Here is a tiny trained network, its code and every weight. The questions are about switching its units off for an input and a class, where a switched-off unit gives its printed mean instead of its output.

import numpy as np


def w(rows, s, z=0):
    codes = np.array(rows[::2]) - 128.0
    scale = np.full(codes.shape[1], s)
    scale[-1] = z or s
    return codes * scale


def f(y):
    return y / 2 * (1 + np.tanh(0.7978845608 * (y + 0.044715 * y**3)))


def log_softmax(a):
    a = a - a.max(-1, keepdims=True)
    return a - np.log(np.exp(a).sum(-1, keepdims=True))


def net(x, mask):
    res = np.array(x, float).reshape(1, 5) / 4 @ E
    y = f(res @ A[0][:, :-1].T + A[0][:, -1])
    res = res + np.where(mask, y, B[0][:, -1]) @ B[0][:, :-1]
    return log_softmax(res[-1] @ U[:, :-1].T + U[:, -1])


A, B = {}, {}
E = w([
[105,39,182,185,192],'x0',
[121,55,158,164,22],'x1',
[7,169,51,139,119],'x2',
[134,156,220,250,80],'x3',
[107,166,207,126,174],'x4',
],0.011)
A[0] = w([
[151,219,182,134,186,232],'neuron 1',
[196,71,143,144,22,201],'neuron 2',
[167,88,158,163,190,49],'neuron 3',
[153,220,150,142,158,200],'neuron 4',
[156,86,201,165,165,106],'neuron 5',
[150,134,34,143,132,229],'neuron 6',
[121,85,113,148,192,252],'neuron 7',
[141,83,148,53,187,94],'neuron 8',
[178,136,72,63,162,131],'neuron 9',
[161,138,151,153,149,206],'neuron 10',
[132,148,151,141,150,114],'neuron 11',
[185,109,71,108,167,172],'neuron 12',
[210,143,78,5,156,222],'neuron 13',
[100,141,165,211,88,97],'neuron 14',
[165,167,153,99,159,87],'neuron 15',
[157,46,178,161,176,118],'neuron 16',
[154,141,86,106,173,164],'neuron 17',
[107,115,100,154,41,156],'neuron 18',
[118,159,147,146,141,74],'neuron 19',
[206,85,140,148,48,212],'neuron 20',
[161,216,172,126,157,137],'neuron 21',
[180,53,230,182,187,152],'neuron 22',
[104,145,34,75,166,156],'neuron 23',
],0.014,0.0033)
B[0] = w([
[54,119,158,130,48,211],'neuron 1',
[143,125,89,205,167,204],'neuron 2',
[87,117,98,141,82,183],'neuron 3',
[58,118,142,139,111,187],'neuron 4',
[136,131,106,114,70,206],'neuron 5',
[100,157,108,102,107,184],'neuron 6',
[77,112,109,130,130,185],'neuron 7',
[164,116,138,79,148,184],'neuron 8',
[162,127,138,86,119,198],'neuron 9',
[122,102,135,135,96,166],'neuron 10',
[103,127,137,128,109,148],'neuron 11',
[143,163,122,104,112,180],'neuron 12',
[182,151,163,68,144,237],'neuron 13',
[166,147,143,119,124,197],'neuron 14',
[129,135,139,89,101,166],'neuron 15',
[128,103,74,86,126,208],'neuron 16',
[157,128,118,114,90,176],'neuron 17',
[139,184,113,126,166,179],'neuron 18',
[129,122,152,146,111,143],'neuron 19',
[158,140,81,249,166,195],'neuron 20',
[54,121,181,126,87,188],'neuron 21',
[138,82,92,93,40,252],'neuron 22',
[96,92,66,90,70,220],'neuron 23',
],0.015,0.019)
U = w([
[157,228,144,159,237,32],'0',
[73,41,148,63,245,4],'1',
[55,125,62,133,113,235],'2',
[107,178,165,3,112,223],'3',
[227,126,123,132,138,136],'4',
[63,149,251,151,115,9],'5',
],0.011,0.0024)

Each question gives the input, the list of numbers given to net, and the class t.
The units are the neurons (one row each of A and B). Each row of codes is followed by its name. A weight is (code - 128) times the scale printed after its matrix; where a second scale follows, it is the last column's (A, B and U).
mask holds one flag per neuron, in row order. A switched-off neuron (its flag False) gives its mean, the last column of its row in B, instead of its output. The means were averaged over made-up inputs and are rounded, as every weight is.
A unit's drop is (log p(t) with every unit on - log p(t) with that unit switched off) / (log p(t) with every unit on - log p(t) with every unit switched off).
The circuit of an input: a set's keep is (log p(t) with only the set's units on - log p(t) with every unit switched off) / (log p(t) with every unit on - log p(t) with every unit switched off). Starting from the 12 units with the biggest drops (on a tie, the unit counted first), units are removed one at a time, each time the one whose removal leaves the highest keep (on an exact tie, the one counted first), for as long as the keep stays at least 0.8.
circuit, biggest first: the units of the circuit, biggest drop first
most important unit: the unit with the biggest drop
k most important neurons: the k neurons with the biggest drops, biggest first
drop of u: that unit's drop, to one decimal
input [1,7,4,-7,3], class 3: circuit, biggest first : [neuron 20]
input [2,1,-7,-2,6], class 2: circuit, biggest first : [neuron 3; neuron 9]
input [8,7,3,6,-6], class 4: circuit, biggest first : [neuron 14; neuron 1]
input [3,-1,4,3,-3], class 0: 3 most important neurons : [neuron 22; neuron 23; neuron 1]
input [3,2,2,-6,2], class 3: 2 most important neurons : [neuron 2; neuron 20]
input [-5,4,-8,3,-5], class 0: 2 most important neurons : [neuron 20; neuron 2]
input [7,8,-8,-8,-1], class 4: 3 most important neurons : [neuron 8; neuron 1; neuron 23]
input [6,-1,6,-6,1], class 3: 4 most important neurons : [neuron 20; neuron 2; neuron 8; neuron 3]
input [-7,4,-7,6,-3], class 0: 2 most important neurons : [neuron 20; neuron 2]
input [2,-5,6,0,6], class 5: 2 most important neurons : [neuron 22; neuron 16]
input [-8,-5,-5,6,6], class 5: drop of neuron 20 : 0.0
input [8,-8,7,6,5], class 5: drop of neuron 1 : 0.1
input [2,7,-5,-4,7], class 2: drop of neuron 22 : 0.2
input [7,8,6,5,-1], class 4: most important unit : neuron 14
